Below is a small trained network, with its code and all its weights. Each question gives an input and a class and asks what happens when units are switched off, that is, made to give their printed mean instead of their output.

import numpy as np


def w(rows, s, z=0):
    codes = np.array(rows[::2]) - 128.0
    scale = np.full(codes.shape[1], s)
    scale[-1] = z or s
    return codes * scale


def norm(h):
    return h / np.sqrt((h * h).mean(-1, keepdims=True) + 1e-5)


def f(y):
    return np.maximum(y, 0)


def log_softmax(a):
    a = a - a.max(-1, keepdims=True)
    return a - np.log(np.exp(a).sum(-1, keepdims=True))


def net(x, mask):
    res = np.array(x, float).reshape(1, 8) / 4 @ E
    u = 0
    for l in range(2):
        y = f(norm(res) @ A[l][:, :-1].T + A[l][:, -1])
        res = res + np.where(mask[u : u + 4], y, B[l][:, -1]) @ B[l][:, :-1]
        u += 4
    return log_softmax(norm(res)[-1] @ U[:, :-1].T + U[:, -1])


A, B = {}, {}
E = w([
[133,121,122,125,128,135,132,132,132],'x0',
[100,137,115,132,150,132,134,149,132],'x1',
[88,58,205,78,127,142,117,185,117],'x2',
[80,2,108,150,110,66,74,137,188],'x3',
[115,130,150,139,138,122,113,104,106],'x4',
[122,135,139,138,129,126,131,131,133],'x5',
[32,76,132,122,52,119,187,74,151],'x6',
[129,125,103,113,132,119,131,139,114],'x7',
],0.0097)
A[0] = w([
[165,112,116,170,145,64,2,193,174,2],'L0N0',
[159,121,108,151,166,112,100,144,132,64],'L0N1',
[75,90,111,122,127,109,109,108,189,63],'L0N2',
[125,213,137,132,125,130,183,112,151,116],'L0N3',
],0.0091,0.0036)
B[0] = w([
[54,171,118,65,79,200,181,117,63,254],'L0N0',
[129,159,202,187,65,225,110,2,122,180],'L0N1',
[165,105,128,189,107,60,117,125,135,214],'L0N2',
[105,31,63,128,132,198,57,164,89,236],'L0N3',
],0.009,0.0056)
A[1] = w([
[110,183,207,1,146,173,122,222,129,107],'L1N0',
[123,131,227,15,150,145,128,173,91,3],'L1N1',
[175,106,217,96,221,95,104,199,143,79],'L1N2',
[51,74,220,41,96,142,193,170,117,60],'L1N3',
],0.0092,0.004)
B[1] = w([
[104,137,139,148,145,48,186,147,152,231],'L1N0',
[196,57,109,154,155,57,127,100,151,198],'L1N1',
[72,99,125,148,68,65,129,113,155,157],'L1N2',
[197,208,140,101,127,252,60,154,102,254],'L1N3',
],0.014,0.0082)
U = w([
[179,179,144,112,222,194,121,173,110,43],'0',
[48,110,112,123,60,207,134,101,107,255],'1',
[110,107,119,198,137,12,186,119,194,138],'2',
],0.011,0.00068)

Each question gives the input, the list of numbers given to net, and the class t.
The units are the neurons (one row each of A and B). Each row of codes is followed by its name. A weight is (code - 128) times the scale printed after its matrix; where a second scale follows, it is the last column's (A, B and U).
mask holds one flag per neuron, layer by layer. A switched-off neuron (its flag False) gives its mean, the last column of its row in B, instead of its output. The means were averaged over made-up inputs and are rounded, as every weight is.
A unit's drop is (log p(t) with every unit on - log p(t) with that unit switched off) / (log p(t) with every unit on - log p(t) with every unit switched off).
The circuit of an input: a set's keep is (log p(t) with only the set's units on - log p(t) with every unit switched off) / (log p(t) with every unit on - log p(t) with every unit switched off). Starting from all 8 units, units are removed one at a time, each time the one whose removal leaves the highest keep (on an exact tie, the one counted first), for as long as the keep stays at least 0.8.
units of the circuit, in order: the units of the circuit, biggest drop first
unit that matters most: the unit with the biggest drop
top k neurons: the k neurons with the biggest drops, biggest first
top k neurons in layer l: the k neurons of layer l with the biggest drops, biggest first
drop of u: that unit's drop, to one decimal
input [8,3,8,0,-2,4,8,-3], class 0: units of the circuit, in order => (L1N3)
input [-4,7,-5,-6,-7,7,2,7], class 1: top 3 neurons => (L1N3; L0N3; L1N1)
input [-4,-7,-7,4,4,1,-6,-8], class 1: top 2 neurons => (L0N0; L1N3)
input [3,-4,2,-6,6,3,4,-6], class 0: units of the circuit, in order => (L0N1; L1N3)
input [-7,5,-4,6,2,-3,8,7], class 2: top 2 neurons in layer 0 => (L0N2; L0N0)
input [1,-2,-1,5,-5,-1,7,-5], class 2: top 3 neurons => (L0N2; L0N0; L1N3)
input [-6,-2,6,-7,3,6,-1,2], class 2: units of the circuit, in order => (L1N0; L1N1)
input [-7,0,-8,4,-3,-6,-2,3], class 1: units of the circuit, in order => (L0N0; L1N1)
input [1,7,2,-3,-3,-1,-1,-3], class 2: units of the circuit, in order => (L0N0; L1N3)
input [-7,-4,-2,8,4,-8,-1,-1], class 1: top 2 neurons => (L0N0; L1N0)
input [8,-6,6,4,-6,2,-1,-8], class 0: top 2 neurons in layer 0 => (L0N0; L0N3)
input [7,7,1,-7,5,7,6,-4], class 0: top 2 neurons => (L1N3; L0N1)
input [-7,0,0,5,5,-7,5,8], class 2: top 2 neurons => (L0N2; L0N0)
input [2,-4,0,8,-2,6,-2,-6], class 1: units of the circuit, in order => (L0N0)
input [-4,3,-3,2,4,2,6,-1], class 2: top 3 neurons => (L1N3; L0N0; L0N2)
input [-6,2,3,-4,-6,3,-1,2], class 2: top 2 neurons => (L0N0; L1N0)
input [-3,-1,-6,3,6,-1,-5,6], class 1: top 2 neurons in layer 0 => (L0N0; L0N1)
input [0,-3,-2,7,7,0,-2,7], class 1: drop of L0N0 => 1.4
input [-2,7,-5,1,-8,2,-3,-5], class 1: drop of L1N2 => 0.0
input [7,-6,8,-5,5,-1,4,1], class 0: drop of L1N3 => 2.7
input [-4,-2,-1,3,-1,-5,-4,-8], class 1: unit that matters most => L0N1
